Below is a small trained network, with its code and all its weights. Each question gives an input and a class and asks what happens when units are switched off, that is, made to give their printed mean instead of their output.

import numpy as np


def w(rows, s, z=0):
    codes = np.array(rows[::2]) - 128.0
    scale = np.full(codes.shape[1], s)
    scale[-1] = z or s
    return codes * scale


def f(y):
    return np.maximum(y, 0)


def log_softmax(a):
    a = a - a.max(-1, keepdims=True)
    return a - np.log(np.exp(a).sum(-1, keepdims=True))


def net(x, mask):
    res = np.array(x, float).reshape(1, 6) / 4 @ E
    y = f(res @ A[0][:, :-1].T + A[0][:, -1])
    res = res + np.where(mask, y, B[0][:, -1]) @ B[0][:, :-1]
    return log_softmax(res[-1] @ U[:, :-1].T + U[:, -1])


A, B = {}, {}
E = w([
[226,152,12],'x0',
[127,129,127],'x1',
[130,129,128],'x2',
[236,151,221],'x3',
[130,128,127],'x4',
[166,1,113],'x5',
],0.0081)
A[0] = w([
[103,123,177,95],'N1',
[89,150,131,107],'N2',
[160,121,114,73],'N3',
[145,133,144,61],'N4',
[99,124,106,89],'N5',
[140,155,142,57],'N6',
[167,155,151,92],'N7',
[170,104,189,109],'N8',
[76,95,77,62],'N9',
[121,57,154,137],'N10',
[95,84,48,116],'N11',
[86,121,79,45],'N12',
[146,69,125,79],'N13',
[85,255,148,123],'N14',
[100,114,224,141],'N15',
[52,119,79,47],'N16',
[79,114,77,60],'N17',
[228,168,92,97],'N18',
[146,39,123,47],'N19',
[116,156,124,159],'N20',
[86,82,174,103],'N21',
[170,148,173,73],'N22',
[80,180,146,114],'N23',
[99,108,207,82],'N24',
[145,79,116,232],'N25',
[134,131,127,211],'N26',
[168,124,155,79],'N27',
[109,119,149,204],'N28',
[145,164,159,154],'N29',
[177,139,161,88],'N30',
[130,56,159,92],'N31',
[133,111,127,178],'N32',
[164,71,112,119],'N33',
[117,130,131,255],'N34',
[101,34,111,118],'N35',
[193,151,183,73],'N36',
[184,134,187,58],'N37',
[110,156,110,129],'N38',
[174,177,79,69],'N39',
[95,111,180,70],'N40',
[138,158,138,132],'N41',
[118,161,128,92],'N42',
[168,122,66,112],'N43',
[89,104,158,56],'N44',
[231,141,166,121],'N45',
[98,143,66,179],'N46',
],0.016,0.0095)
B[0] = w([
[146,103,50,169],'N1',
[146,150,144,161],'N2',
[154,125,95,143],'N3',
[53,76,114,130],'N4',
[82,156,89,146],'N5',
[108,178,67,136],'N6',
[69,118,139,162],'N7',
[70,143,157,187],'N8',
[55,117,88,171],'N9',
[153,219,158,188],'N10',
[90,108,166,202],'N11',
[61,123,110,154],'N12',
[128,213,63,160],'N13',
[171,186,121,248],'N14',
[190,59,57,231],'N15',
[74,128,111,178],'N16',
[71,123,95,165],'N17',
[175,50,61,215],'N18',
[124,198,72,171],'N19',
[163,175,152,169],'N20',
[153,105,53,186],'N21',
[51,159,94,167],'N22',
[174,187,132,192],'N23',
[134,98,21,191],'N24',
[156,143,212,229],'N25',
[134,73,186,200],'N26',
[88,149,101,154],'N27',
[207,35,184,201],'N28',
[141,124,169,185],'N29',
[64,114,135,168],'N30',
[144,228,139,171],'N31',
[153,136,178,172],'N32',
[139,254,121,186],'N33',
[162,57,222,238],'N34',
[179,231,143,200],'N35',
[35,128,116,189],'N36',
[33,139,85,176],'N37',
[158,159,140,157],'N38',
[174,82,57,173],'N39',
[147,108,8,167],'N40',
[167,151,153,157],'N41',
[145,183,89,144],'N42',
[180,88,87,189],'N43',
[133,44,81,152],'N44',
[21,122,171,228],'N45',
[112,81,221,207],'N46',
],0.0056,0.011)
U = w([
[141,76,156,247],'0',
[164,34,39,67],'1',
[7,101,132,60],'2',
[146,81,165,196],'3',
[162,209,122,15],'4',
],0.012,0.011)

Each question gives the input, the list of numbers given to net, and the class t.
The units are the neurons (one row each of A and B). Each row of codes is followed by its name. A weight is (code - 128) times the scale printed after its matrix; where a second scale follows, it is the last column's (A, B and U).
mask holds one flag per neuron, in row order. A switched-off neuron (its flag False) gives its mean, the last column of its row in B, instead of its output. The means were averaged over made-up inputs and are rounded, as every weight is.
A unit's drop is (log p(t) with every unit on - log p(t) with that unit switched off) / (log p(t) with every unit on - log p(t) with every unit switched off).
The circuit of an input: a set's keep is (log p(t) with only the set's units on - log p(t) with every unit switched off) / (log p(t) with every unit on - log p(t) with every unit switched off). Starting from the 12 units with the biggest drops (on a tie, the unit counted first), units are removed one at a time, each time the one whose removal leaves the highest keep (on an exact tie, the one counted first), for as long as the keep stays at least 0.8.
units of the circuit, in order: the units of the circuit, biggest drop first
unit that matters most: the unit with the biggest drop
top k neurons: the k neurons with the biggest drops, biggest first
drop of u: that unit's drop, to one decimal
input [-2,-6,1,-3,5,-8], class 4: unit that matters most : N14
input [-4,-7,6,-6,-6,-5], class 0: units of the circuit, in order : [N45, N28]
input [-6,4,-6,-3,2,8], class 4: units of the circuit, in order : [N35, N10, N31]
input [-8,-7,8,8,-4,-8], class 1: units of the circuit, in order : [N15, N24]
input [-6,-1,1,-3,3,-8], class 4: top 2 neurons : [N14, N23]
input [8,-6,-4,5,-2,-6], class 1: top 2 neurons : [N18, N39]
input [6,-3,-3,-7,-6,7], class 2: units of the circuit, in order : [N11, N9, N15]
input [-8,5,-2,-6,1,5], class 1: units of the circuit, in order : [N21, N15]
input [6,-1,-4,4,-2,-5], class 1: top 3 neurons : [N18, N39, N25]
input [0,4,-8,5,0,1], class 2: drop of N45 : 0.2
input [4,-6,7,-6,1,6], class 0: drop of N46 : 0.2
input [6,-3,-4,6,1,-4], class 1: drop of N11 : 0.1
input [5,5,-2,-6,5,2], class 2: drop of N45 : -0.3
input [1,-4,-1,-5,4,6], class 4: unit that matters most : N35
